Here is a tiny trained network, its code and every weight. The questions are about switching its units off for an input and a class, where a switched-off unit gives its printed mean instead of its output.

import numpy as np


def w(rows, s, z=0):
    codes = np.array(rows[::2]) - 128.0
    scale = np.full(codes.shape[1], s)
    scale[-1] = z or s
    return codes * scale


def norm(h):
    return h / np.sqrt((h * h).mean(-1, keepdims=True) + 1e-5)


def f(y):
    return y / 2 * (1 + np.tanh(0.7978845608 * (y + 0.044715 * y**3)))


def log_softmax(a):
    a = a - a.max(-1, keepdims=True)
    return a - np.log(np.exp(a).sum(-1, keepdims=True))


def net(x, mask):
    res = np.array(x, float).reshape(1, 7) / 4 @ E
    u = 0
    for l in range(2):
        y = f(norm(res) @ A[l][:, :-1].T + A[l][:, -1])
        res = res + np.where(mask[u : u + 14], y, B[l][:, -1]) @ B[l][:, :-1]
        u += 14
    return log_softmax(norm(res)[-1] @ U[:, :-1].T + U[:, -1])


A, B = {}, {}
E = w([
[154,67,132,208,62],'x0',
[81,193,200,151,91],'x1',
[159,251,161,102,114],'x2',
[211,89,102,234,123],'x3',
[181,130,81,137,116],'x4',
[171,162,48,157,128],'x5',
[97,90,125,144,207],'x6',
],0.0027)
A[0] = w([
[128,193,143,181,3,6],'L0N0',
[193,197,91,136,136,39],'L0N1',
[197,178,90,118,157,40],'L0N2',
[192,169,97,118,158,57],'L0N3',
[178,66,85,175,97,90],'L0N4',
[130,190,144,184,9,9],'L0N5',
[122,54,203,127,132,78],'L0N6',
[96,194,176,89,174,42],'L0N7',
[100,161,125,153,61,134],'L0N8',
[156,88,105,195,152,32],'L0N9',
[114,191,167,57,112,79],'L0N10',
[159,81,109,185,155,31],'L0N11',
[65,103,77,80,131,33],'L0N12',
[148,79,177,121,125,63],'L0N13',
],0.0066,0.0023)
B[0] = w([
[247,98,194,107,154,237],'L0N0',
[135,131,112,100,39,178],'L0N1',
[116,166,103,139,49,162],'L0N2',
[113,171,98,143,56,155],'L0N3',
[69,179,173,151,178,249],'L0N4',
[255,85,208,100,164,231],'L0N5',
[119,155,98,145,34,164],'L0N6',
[55,197,173,174,188,220],'L0N7',
[193,126,165,150,173,181],'L0N8',
[110,120,104,200,186,179],'L0N9',
[108,106,118,214,189,245],'L0N10',
[93,127,116,216,167,174],'L0N11',
[197,90,152,66,167,130],'L0N12',
[96,122,122,145,79,118],'L0N13',
],0.0051,0.0021)
A[1] = w([
[173,186,56,108,23,4],'L1N0',
[73,76,160,115,151,118],'L1N1',
[120,98,74,218,174,40],'L1N2',
[67,196,152,116,150,47],'L1N3',
[115,63,136,140,2,58],'L1N4',
[128,170,166,222,98,122],'L1N5',
[116,91,99,34,133,25],'L1N6',
[129,127,126,138,128,106],'L1N7',
[64,186,181,125,170,70],'L1N8',
[132,130,111,147,167,131],'L1N9',
[174,187,66,121,104,63],'L1N10',
[111,101,73,201,155,44],'L1N11',
[101,163,174,32,75,83],'L1N12',
[111,84,162,136,162,140],'L1N13',
],0.0067,0.003)
B[1] = w([
[124,247,6,138,73,157],'L1N0',
[196,191,95,90,71,185],'L1N1',
[114,85,91,247,145,213],'L1N2',
[95,167,193,150,182,178],'L1N3',
[41,177,218,124,14,126],'L1N4',
[128,59,27,17,169,251],'L1N5',
[112,49,50,54,132,104],'L1N6',
[122,118,126,130,142,118],'L1N7',
[78,204,125,143,192,232],'L1N8',
[106,128,126,156,86,168],'L1N9',
[154,197,104,125,37,138],'L1N10',
[138,66,134,231,149,182],'L1N11',
[142,53,76,253,249,151],'L1N12',
[126,191,93,131,80,196],'L1N13',
],0.0041,0.0022)
U = w([
[243,118,209,124,122,220],'0',
[162,219,22,121,49,87],'1',
[42,209,173,114,217,187],'2',
[97,49,55,9,153,28],'3',
[107,48,65,252,156,187],'4',
[53,87,180,109,16,7],'5',
],0.013,0.0019)

Each question gives the input, the list of numbers given to net, and the class t.
The units are the neurons (one row each of A and B). Each row of codes is followed by its name. A weight is (code - 128) times the scale printed after its matrix; where a second scale follows, it is the last column's (A, B and U).
mask holds one flag per neuron, layer by layer. A switched-off neuron (its flag False) gives its mean, the last column of its row in B, instead of its output. The means were averaged over made-up inputs and are rounded, as every weight is.
A unit's drop is (log p(t) with every unit on - log p(t) with that unit switched off) / (log p(t) with every unit on - log p(t) with every unit switched off).
The circuit of an input: a set's keep is (log p(t) with only the set's units on - log p(t) with every unit switched off) / (log p(t) with every unit on - log p(t) with every unit switched off). Starting from the 12 units with the biggest drops (on a tie, the unit counted first), units are removed one at a time, each time the one whose removal leaves the highest keep (on an exact tie, the one counted first), for as long as the keep stays at least 0.8.
units of the circuit, in order: the units of the circuit, biggest drop first
unit that matters most: the unit with the biggest drop
top k neurons: the k neurons with the biggest drops, biggest first
k most important neurons of layer l: the k neurons of layer l with the biggest drops, biggest first
drop when u is switched off: that unit's drop, to one decimal
input [3,-8,6,-1,-6,0,-4], class 1: unit that matters most -> L1N0
input [-2,-6,-3,-7,-6,-3,4], class 3: units of the circuit, in order -> [L0N4, L1N6]
input [0,-8,2,4,-2,-2,-5], class 1: top 3 neurons -> [L0N10, L0N2, L0N3]
input [7,-5,-4,-7,-7,-3,4], class 5: top 3 neurons -> [L1N4, L0N6, L1N5]
input [1,8,-8,0,-1,0,-4], class 0: units of the circuit, in order -> [L0N5, L0N0]
input [1,-3,3,7,6,7,0], class 1: 4 most important neurons of layer 0 -> [L0N1, L0N10, L0N2, L0N3]
input [-4,-5,-7,2,-3,-3,-5], class 3: units of the circuit, in order -> [L0N10, L1N12]
input [-3,-6,4,8,8,-7,-1], class 1: units of the circuit, in order -> [L0N2, L0N3, L1N0]
input [-1,-3,3,8,7,-3,-1], class 1: top 4 neurons -> [L0N10, L0N1, L0N2, L0N3]
input [8,-5,-6,-8,4,-5,0], class 5: 2 most important neurons of layer 1 -> [L1N4, L1N5]
input [8,-8,-6,-2,-6,-6,3], class 5: 2 most important neurons of layer 0 -> [L0N6, L0N10]
input [6,3,-3,-4,8,-2,1], class 5: 2 most important neurons of layer 1 -> [L1N4, L1N12]
input [6,6,7,-5,2,-7,-6], class 0: drop when L0N5 is switched off -> 0.1
input [7,0,8,4,-6,7,-6], class 0: unit that matters most -> L0N5
input [-4,-4,1,6,-5,-7,-5], class 5: drop when L1N4 is switched off -> 0.4
input [6,6,1,-2,-4,-8,0], class 0: drop when L0N2 is switched off -> 0.2
